Below is a small trained network, with its code and all its weights. Each question gives an input and a target symbol and asks what happens when units are switched off, that is, made to give their printed mean instead of their output.

import numpy as np


def w(rows, s, z=0):
    codes = np.array(rows[::2]) - 128.0
    scale = np.full(codes.shape[1], s)
    scale[-1] = z or s
    return codes * scale


def norm(h):
    return h / np.sqrt((h * h).mean(-1, keepdims=True) + 1e-5)


def softmax(a):
    e = np.exp(a - a.max(-1, keepdims=True))
    return e / e.sum(-1, keepdims=True)


def log_softmax(a):
    a = a - a.max(-1, keepdims=True)
    return a - np.log(np.exp(a).sum(-1, keepdims=True))


def net(x, mask):
    ids = ['βγδεζηθλμξπστφψω'.index(c) for c in x.split()]
    T = len(ids)
    res = E[ids] + P[:T]
    u = 0
    for l in range(3):
        r = norm(res)
        for j in range(3):
            rows = slice(3 * j, 3 * j + 3)
            q, k, v = (r @ M[l][rows].T for M in (Q, K, V))
            z = softmax(np.where(np.tri(T) > 0, q @ k.T / 3**0.5, -1e9)) @ v
            o = O[l][rows]
            res = res + np.where(mask[u + j], z, o[:, -1]) @ o[:, :-1]
        u += 3
    return log_softmax(norm(res)[-1] @ U[:, :-1].T + U[:, -1])


Q, K, V, O = {}, {}, {}, {}
E = w([
[164,119,80,126,152,121],'β',
[161,151,11,110,105,87],'γ',
[172,107,118,126,127,110],'δ',
[72,133,16,171,185,21],'ε',
[150,115,104,130,109,127],'ζ',
[178,86,88,99,184,26],'η',
[152,112,78,111,119,129],'θ',
[122,63,141,87,109,100],'λ',
[254,102,151,178,179,152],'μ',
[174,42,72,98,234,212],'ξ',
[159,176,43,198,107,149],'π',
[182,75,103,210,125,251],'σ',
[128,166,112,174,88,30],'τ',
[137,97,84,98,140,124],'φ',
[115,112,74,100,124,87],'ψ',
[54,70,31,140,129,190],'ω',
],0.0022)
P = w([
[139,118,108,135,117,129],'0',
[170,25,2,143,143,110],'1',
[113,133,152,147,142,129],'2',
[128,128,126,125,121,130],'3',
[156,41,35,164,135,102],'4',
[117,134,145,141,140,131],'5',
[125,133,133,121,123,130],'6',
[140,46,62,175,137,95],'7',
[120,135,140,137,138,132],'8',
[123,139,140,114,122,134],'9',
[122,46,84,194,147,85],'10',
[122,136,137,136,136,132],'11',
],0.0081)
Q[0] = w([
[161,169,59,102,48,120],'0.h0',
[129,181,180,145,198,117],'0.h0',
[143,144,115,76,153,140],'0.h0',
[254,21,89,46,74,89],'0.h1',
[191,69,40,55,60,97],'0.h1',
[178,2,176,13,112,88],'0.h1',
[182,75,113,136,54,107],'0.h2',
[61,164,87,152,213,101],'0.h2',
[168,126,149,97,27,126],'0.h2',
],0.0061)
K[0] = w([
[185,123,79,75,76,153],'0.h0',
[124,148,164,202,182,166],'0.h0',
[126,152,110,113,144,141],'0.h0',
[154,242,156,41,107,196],'0.h1',
[139,235,100,34,103,173],'0.h1',
[89,221,254,6,107,160],'0.h1',
[179,98,163,115,78,124],'0.h2',
[93,110,97,131,190,93],'0.h2',
[174,162,165,79,48,164],'0.h2',
],0.0077)
V[0] = w([
[21,163,83,150,140,144],'0.h0',
[41,43,47,120,132,100],'0.h0',
[125,101,124,162,175,249],'0.h0',
[202,152,151,76,150,222],'0.h1',
[219,88,158,198,103,91],'0.h1',
[158,234,64,168,109,163],'0.h1',
[102,66,158,109,169,153],'0.h2',
[218,122,188,30,134,164],'0.h2',
[57,116,145,55,170,164],'0.h2',
],0.002)
O[0] = w([
[125,94,248,140,141,114,142],'0.h0',
[231,137,117,168,17,119,254],'0.h0',
[92,165,132,172,166,27,149],'0.h0',
[220,120,116,121,152,173,78],'0.h1',
[105,172,228,142,158,86,173],'0.h1',
[176,235,60,215,95,171,135],'0.h1',
[96,190,166,135,160,114,130],'0.h2',
[112,121,144,171,6,47,25],'0.h2',
[84,182,183,210,197,133,73],'0.h2',
],0.0018)
Q[1] = w([
[118,169,192,95,166,67],'1.h0',
[77,195,171,123,106,174],'1.h0',
[65,150,237,142,188,148],'1.h0',
[125,100,123,126,248,130],'1.h1',
[71,82,89,116,124,71],'1.h1',
[174,122,127,37,91,194],'1.h1',
[139,192,158,96,103,127],'1.h2',
[208,37,56,149,76,113],'1.h2',
[84,145,92,107,135,114],'1.h2',
],0.013)
K[1] = w([
[147,58,83,184,153,33],'1.h0',
[71,81,66,226,90,168],'1.h0',
[117,32,149,215,156,115],'1.h0',
[120,22,108,178,197,135],'1.h1',
[1,116,50,69,148,31],'1.h1',
[149,146,146,57,129,201],'1.h1',
[162,90,104,169,96,60],'1.h2',
[139,187,166,49,69,173],'1.h2',
[51,147,52,91,156,97],'1.h2',
],0.0092)
V[1] = w([
[45,134,94,235,60,197],'1.h0',
[104,162,130,115,66,247],'1.h0',
[193,45,164,165,123,162],'1.h0',
[224,81,119,209,135,172],'1.h1',
[184,145,131,197,248,217],'1.h1',
[180,247,144,194,93,151],'1.h1',
[87,155,118,112,143,253],'1.h2',
[14,120,57,81,129,109],'1.h2',
[137,136,176,19,122,67],'1.h2',
],0.0048)
O[1] = w([
[55,151,163,220,75,172,155],'1.h0',
[82,168,72,129,67,186,100],'1.h0',
[92,42,150,103,51,85,183],'1.h0',
[87,185,131,75,143,146,253],'1.h1',
[14,137,59,88,145,113,138],'1.h1',
[113,147,121,130,155,3,52],'1.h1',
[238,90,134,124,52,168,91],'1.h2',
[220,198,46,160,167,169,145],'1.h2',
[88,136,60,88,65,84,46],'1.h2',
],0.0052,0.0037)
Q[2] = w([
[175,136,163,132,68,116],'2.h0',
[108,168,102,207,114,145],'2.h0',
[132,83,34,149,114,163],'2.h0',
[121,203,170,114,126,181],'2.h1',
[82,115,174,84,171,135],'2.h1',
[127,155,120,35,1,127],'2.h1',
[148,46,70,156,126,140],'2.h2',
[132,125,149,67,92,88],'2.h2',
[138,68,180,104,176,99],'2.h2',
],0.011)
K[2] = w([
[192,144,235,105,43,115],'2.h0',
[105,228,60,254,45,121],'2.h0',
[119,232,47,13,117,174],'2.h0',
[22,160,46,185,93,126],'2.h1',
[52,40,108,135,104,74],'2.h1',
[20,215,160,22,94,197],'2.h1',
[227,67,5,23,27,170],'2.h2',
[143,153,201,69,111,43],'2.h2',
[165,18,183,156,178,127],'2.h2',
],0.0063)
V[2] = w([
[79,88,2,114,179,163],'2.h0',
[209,101,128,185,83,142],'2.h0',
[180,188,103,117,108,48],'2.h0',
[66,106,125,129,159,122],'2.h1',
[137,144,175,66,110,140],'2.h1',
[107,184,170,182,139,59],'2.h1',
[198,48,80,203,99,186],'2.h2',
[179,195,113,104,122,119],'2.h2',
[178,56,73,97,137,100],'2.h2',
],0.005)
O[2] = w([
[136,254,164,104,115,48,251],'2.h0',
[97,79,66,212,105,57,125],'2.h0',
[30,93,56,108,209,175,40],'2.h0',
[75,62,164,166,56,87,143],'2.h1',
[111,180,167,69,133,109,59],'2.h1',
[112,172,216,162,187,60,29],'2.h1',
[87,197,237,70,142,121,253],'2.h2',
[216,80,170,89,81,129,50],'2.h2',
[116,166,247,182,117,124,180],'2.h2',
],0.0038,0.0029)
U = w([
[113,173,68,36,129,68,124],'β',
[175,213,46,122,185,148,171],'γ',
[108,11,152,93,96,74,73],'δ',
[128,219,176,184,200,93,76],'ε',
[109,39,54,168,68,143,94],'ζ',
[172,85,139,56,221,100,161],'η',
[178,110,39,75,56,135,181],'θ',
[145,36,230,137,107,186,94],'λ',
[31,106,142,70,153,64,103],'μ',
[80,172,182,19,130,175,93],'ξ',
[59,169,36,193,164,134,72],'π',
[17,142,136,145,58,127,150],'σ',
[150,66,150,232,189,89,252],'τ',
[184,152,178,64,52,133,184],'φ',
[248,124,119,180,112,182,154],'ψ',
[97,181,154,200,95,229,89],'ω',
],0.016,0.0031)

Each question gives the input, a string of symbols that net reads in full, and the target symbol t.
The units are the heads (3 rows each of Q, K, V and O). Each row of codes is followed by its name. A weight is (code - 128) times the scale printed after its matrix; where a second scale follows, it is the last column's (O and U).
mask holds one flag per head, layer by layer. A switched-off head (its flag False) gives its mean, the last column of its rows in O, instead of its output. The means were averaged over made-up inputs and are rounded, as every weight is.
A unit's drop is (log p(t) with every unit on - log p(t) with that unit switched off) / (log p(t) with every unit on - log p(t) with every unit switched off).
The circuit of an input: a set's keep is (log p(t) with only the set's units on - log p(t) with every unit switched off) / (log p(t) with every unit on - log p(t) with every unit switched off). Starting from all 9 units, units are removed one at a time, each time the one whose removal leaves the highest keep (on an exact tie, the one counted first), for as long as the keep stays at least 0.8.
circuit, biggest first: the units of the circuit, biggest drop first
unit that matters most: the unit with the biggest drop
which heads matter: for each layer, one digit per head in row order, 1 if its drop is at least 0.15 and else 0, layers parted by /
drop of u: that unit's drop, to one decimal
input π ω μ η ω ζ φ λ τ ε λ δ, target λ: unit that matters most => 1.h0
input ε μ π ω ω β π, target π: which heads matter => 000 / 110 / 001
input θ ε γ ω ω, target ψ: which heads matter => 000 / 001 / 000
input β β η σ ψ θ β η λ ξ ψ λ, target λ: which heads matter => 000 / 110 / 000
input θ ζ ω π ω τ λ φ τ ψ η ψ, target η: circuit, biggest first => 1.h0; 2.h2
input ξ ε ξ ζ β σ η λ σ, target σ: which heads matter => 000 / 010 / 000
input ω θ ω π λ γ, target γ: circuit, biggest first => 2.h2; 1.h1; 1.h2; 0.h0
input ω ξ ε ζ ω φ ω, target ω: which heads matter => 000 / 101 / 000
input π η ω ω τ ψ δ θ, target μ: which heads matter => 001 / 001 / 000
input φ μ φ μ, target μ: which heads matter => 000 / 011 / 000
input ζ ω β, target ω: which heads matter => 100 / 111 / 111
input ω τ ψ, target τ: circuit, biggest first => 1.h0; 2.h2
input γ ζ ζ μ θ, target δ: which heads matter => 000 / 101 / 000
input β ζ ξ π ξ ω λ ε σ τ ε φ, target ε: unit that matters most => 1.h2
input γ ω θ ζ, target ζ: which heads matter => 001 / 010 / 101
input ψ β η θ τ ω ψ, target ψ: which heads matter => 000 / 010 / 000
input ξ ψ σ ε θ φ ω ξ, target ψ: which heads matter => 000 / 001 / 000
input γ ζ γ π ω ω ε ω λ ξ μ, target φ: circuit, biggest first => 1.h0; 1.h2; 2.h2
input β ψ τ β σ β λ ω, target β: which heads matter => 000 / 101 / 000
input ψ τ σ ε μ λ ω ξ π, target π: circuit, biggest first => 1.h1; 2.h2
input λ τ μ η φ, target η: circuit, biggest first => 1.h0
input ζ δ ψ τ ε ψ ζ ξ ω ε, target ε: which heads matter => 001 / 111 / 000
input ψ τ θ λ θ τ λ λ, target β: circuit, biggest first => 1.h2; 2.h0
input δ δ π λ ξ π θ ζ τ, target τ: circuit, biggest first => 1.h0; 2.h2
input ζ β π ω ω ε δ, target δ: circuit, biggest first => 1.h1; 1.h2; 2.h2
input ξ ψ ω μ ζ μ τ σ φ θ ω φ, target ω: drop of 2.h0 => 0.2
input γ ω θ λ σ τ ζ μ φ τ γ, target ε: unit that matters most => 2.h2
input ψ η τ φ η, target θ: drop of 1.h0 => 0.2
